bofi: [128 129 128 129 130 129]
diz: [ 35 125  69 116 169 136]
tokek: [ 97 145 118 169 116 136]
seluv: [144 116 125 169  69 139]
find: [129 128 129 130]
bofi
find: [116 169 136]
diz
find: [125  69 116 169]
diz
find: [ 35 125  69 116 169]
diz
find: [116 136]
tokek
find: [128 129 128 129]
bofi
find: [145 118 169 116 136]
tokek

Ret: [ 30 167  54  34  61 103 100 182 105]
vosas: [ 34 167  61  99  30 103 100 182 105]
Zik: [ 34 167  61  54  30 103 100 182 105]
find: [ 34 167  61  54  30]
Zik
find: [ 34 167  61  99  30 103 100 182 105]
vosas
find: [167  61  99  30 103 100]
vosas

pek: [126 115 161 181 152 101  49 153 155 132 121 119 130 151 145 159  61  20
 167]
Feto: [ 82  73 125 156 142 160 126 126 128 158 161 170  88 157 127 118 114 145
  84]
tuz: [165 171 108 149 159  74 140 112 172  92  77  61 170  92 168 112 141 114
 112]
rogep: [107  98 159  98  91 150 122 158 106 125 157 162 100 156  97 161 135 135
 125]
Nibu: [149 159  74 139 155 130 165  95 103 141 118 113 121  98 106  90 154 176
 106]
dep: [ 78  52 140 162 137 170 105 136 128 166 192 184  92 178 122 137  97 128
 108]
zof: [159  74 139 153 130 165  95 103 141 118 113 121 132 113 130 132 169 186
 112]
find: [149 159  74 140]
tuz
find: [159  74 139 155 130 165  95 103 141 118 113 121]
Nibu

Mis: [168 166 131 139 106 158 149 129 130 132 130 157 106]
Kavis: [163  98 108 127 123 118 126  96 162 130 122 128 126]
Gud: [ 93  94 123 117 163  98 108 127 123 118 126  99 162]
Foma: [149 136 186 131 134 110 181  99 126 127 118 123 140]
find: [163  98 108 127 123 118 126  99 162]
Gud
find: [127 123 118 126  99]
Gud
find: [ 93  94 123 117 163  98 108 127 123 118 126  99 162]
Gud
find: [163  98 108 127 123 118 126  96 162 130 122 128 126]
Kavis
find: [134 110 181  99 126 127 118]
Foma
find: [139 106]
Mis

Ziro: [ 60 105  87 153 153 134 152  97]
kerod: [138 169  91 220 131 153  98 154]
Bok: [ 58 110  76 159 153 132 152  91]
bub: [134 166  91 217  69  80 141  84]
Nerif: [138 169  91 220 154 131 153  98]
fedol: [110  58  89 210  86  86 147  83]
taza: [138 169  91 220  51  66 139  77]
find: [ 58 110]
Bok
find: [154 131 153]
Nerif
find: [138 169  91 220 131 153  98 154]
kerod
find: [154 131 153  98]
Nerif

sule: [149 108  74 201]
Gimu: [ 96 128 121  60]
bog: [ 64 115 170 133]
Tizab: [108  74 149 145]
nifi: [ 96 128 158  60]
feka: [120  60 145 130]
tezo: [144 169 112 105]
doba: [ 75  89 146 166]
find: [121  60]
Gimu
find: [128 121]
Gimu
find: [120  60]
feka
find: [149 108  74]
sule

vekil: [ 56  97 126 184  93 145 116]
gizag: [ 56  97 126 184  93 145 123]
Tav: [213 111 118  74 202  80 150]
meri: [184  93  56 126  97 170 109]
pid: [139  92 121 126 155 105 143]
find: [213 111 118]
Tav
find: [ 56  97 126 184  93 145 116]
vekil
find: [155 105 143]
pid
find: [ 92 121 126 155 105 143]
pid

sur: [ 93  94 128 100 147 174 123  97  92 130  91 162  93 127 142 128 217 130
 190 114 117 128 183 146 134 128 128 138  32 129 161  96 154 124 128 177
 128]
Vese: [131 110 128 113 136 120 182 106 107 195 114  80 109 148 147 128 130 177
 125 111 110 159 128 128 156 128 143 109 126 144  95 143 124 127  93  68
 128]
Fimu: [128 114 137  88 157 104 224  96 117 216 141  82  90 173 186 158  92 159
 139  65 114 172 101 107 156 164 128 128 159 121 128 155 126 128 138  59
  98]
Bebam: [128 123 132 110 142 117 142 121 131 141 146 129 104 139 128 128  90 124
 141 128 133 133 104 124 129 151 112 107 151 110 147 127 128 126 164 108
 121]
redi: [126 144  95 143 121 127  93 106 107 195 162  80 109 148 147 128 130 177
 125 111 110 159 128 128 156 140 143 109 126 144  95 143 124 127  93  68
 128]
find: [111 110 159 128 128 156 128 143 109 126]
Vese
find: [126 144  95 143 121 127  93 106 107 195 162  80 109 148 147 128 130 177
 125 111 110 159 128 128 156 140 143 109 126 144  95 143 124 127  93  68
 128]
redi
find: [131 110 128 113 136 120 182 106 107 195 114  80 109 148 147 128 130 177
 125 111 110 159 128 128 156 128 143 109 126 144  95 143 124 127  93  68
 128]
Vese

Lubu: [ 91 160 147  89]
Mefe: [152 113  91 159]
ragi: [225 100 240 111]
vudas: [129 123  89 147]
find: [ 91 159]
Mefe
find: [ 89 147]
vudas
find: [225 100]
ragi

sev: [108 128 181  48 192  75 146]
lof: [123 124 199  56 200 122 200]
buzav: [123 106 100 181  81 146  75]
vofiz: [143 134 101 166 195 123 177]
nop: [ 80  90 156 171  97 161  98]
zalaz: [156 166 134 101 152  88 119]
faz: [126  95 143 133 112 152 122]
liku: [ 52 155 139 133 140 110 122]
find: [ 97 161  98]
nop
find: [166 134 101]
zalaz
find: [146  75]
buzav
find: [ 81 146]
buzav

Suso: [126 146 121 119 115  92 142 113 127 128 117 151 130 163 110 107 134  92
 111 152 111 148 137 134 107 136  90 117 136 135 133 143]
robud: [128 140  95 123  96 107 130 145 133 171 127 156 194  98 103 199 155 190
 108 115 129 191 112  74 136 153 130  77 164 157 123 100]
taven: [ 87 104 132 110  90 128 217 108 167 115 188 122 120  47 184 206 161 142
 135 152 133 175 100 154 152 127 132  43 163 134 130  97]
Fel: [163 176  97  86 223 105  81 176 119 107 163 151 130 117 115 124 106 210
 129 134 159 155 129  62 145  83 146  95 107 170  92 124]
find: [163 151 130 117]
Fel
find: [129 191]
robud
find: [133 171 127 156 194  98 103 199]
robud
find: [130 163 110 107 134]
Suso
find: [163 151]
Fel

pup: [109 117 119 105 164 124 121 140 129 131 127 127 128 130 142  79  90 113
 107 143 122 131 130 120 131 127 128 110 116 142 103 136 138 124 137 118
 133 129 121 118  93 137 113 127 119 126 112]
seb: [113 135 118 122 144 131 103 118 139 117 125 122 136 134 132 108 141 139
 140  84 142  90 122 118 149 138 123 133 160 123 117 140 154 171 132 149
 122 126 124 107 114 130 123 124 155 127 153]
fur: [112 132 149 143 181 129 111 148 137 128 130 120 128 125 118 101 134 143
 125 136 138 134 124 142 133 165 134 117 122 112 136 147 112 117 116 126
 123 129 103 171 138 145 120 137 107  94 135]
govof: [133 133 104 157 102 129 149 136 127  95 128  89 129 130 136 152  99 148
 121 115 127 124 140 121 124 133 129 108 152 123 113 113 128 140 109 125
 133 123 143 129 156 145 108 122 132 120 103]
dapiv: [152 136 126 122  96 122 128 109 134 117 136  87 123 152 114 105  96 154
 143 104 137 119 130 131 144 106 131 140 123 120 161 103 122 165 109  91
 121 134 135 136 127 146 139 117 134 120 133]
mevev: [139 147 121 102  57 114 128 116 133 130 127 134 131 136 180 122  64 108
 105 111 123 152 137 129 122 130 126 142 122 142 129 114 127 181 125 138
 120 122 120 115 155 145 136 118 125  95  99]
biza: [105 123 146 120 162 127 121 127 121 135 127 153 118 117 155 147 130 132
 128 127 152 113 113 139 127 117 130 123 130 115 131 127 133 115 148 127
 115 129 115  80 122 125 149 123 143 178 146]
Siba: [115 133 148 129 183 119 104 112 143 136 123 118 120  92 111 143 110 118
 134 120 133 103 131 145 101 147 127 136 128  71 135 118 127 139 141 126
 134 130 119 117 118 117 137 139 114 116 143]
bip: [118 126 104 120  27 136  75 109 129 120 127  61 139 151 151 156 144 140
 135 113 135 144 140 134 115 142 122 114  78 131 116 141 119 149 118 108
 118 134 108 146 106 122  91 136 108 117 143]
find: [137 118 133 129 121 118]
pup
find: [129 149 136 127  95 128  89 129 130]
govof
find: [ 89 129 130 136 152  99 148]
govof

povo: [ 50 133 145 111  94 118 175 123  80]
Koti: [ 88 133 155 158 115 140 136  97 136]
Gubak: [161 167 159 172 130 175 102 111 108]
zur: [164 161 167 159 170 130 175 102 139]
bek: [186 193 125 106 169 143 118 139  73]
Lerum: [202 158  81 170 159 108  58 130 163]
Delab: [167  96 126 170 114 145  47 110 224]
find: [ 96 126 170 114]
Delab
find: [ 96 126 170 114 145  47 110]
Delab
find: [133 145]
povo
find: [170 159]
Lerum
find: [164 161 167 159 170]
zur
find: [161 167 159 170 130 175 102]
zur
find: [164 161 167]
zur

nufer: [150 198 146 151  75]
Bab: [ 67  98 134 111  91]
Dur: [141 145 128 119 131]
bik: [142 143 104  55 168]
sot: [ 82 143 135  98  94]
mizev: [104 143  55 142 125]
Sal: [147  90 116 107 133]
Vam: [150 138  87 150 102]
bufi: [ 55 104 142 143 164]
bur: [177 177 145 142 121]
find: [142 143 104  55]
bik
find: [147  90 116]
Sal
find: [150 138]
Vam

setu: [133 215 139 190  77 123  60 165 166  92 211  28  24  60 223 217  59  38
  99 147 235 127 180  37 208]
vesud: [150  73 144 199 179 209 148 210 218 121 236 223 132 154  88 173 131 125
  65  86  38  35 126  88 141]
fodus: [186  78  75  51  23 217  34  28  40  93  41 195  38 210 241  27  73 104
 220  35  34 160  57 199 188]
tosed: [143 217 140  34  99 117  32  23  25 183  83 151 223 214  87 211 132 227
 224 201  86 237 200 141  95]
nesur: [239  35 238 220 220 103  31  83  60 203  43  96 149  73  17 188 191  24
  17 124 151  23  91  72  94]
nad: [123  56 199 126 222 206  54  68 178 118 106 150 157 104  71  22 209 159
  97 117  75 191 143  17 187]
Zozin: [ 22  18 159 225 118 113 197 194 131  47  82 188 150 138  39  35  34  35
 104 160 220  73 224 118 180]
fopo: [213  97  27  52 149  33  50 233 200 234 175 179 103  58  68 208 200 150
 151 206 100 190  73 194 176]
rimir: [103 203  50 221 175 180 231  44 238 185  67 132 231 189 131 147  35 216
 130 239  34  40 125 112 216]
find: [ 73 104 220  35  34 160]
fodus
find: [239  34]
rimir

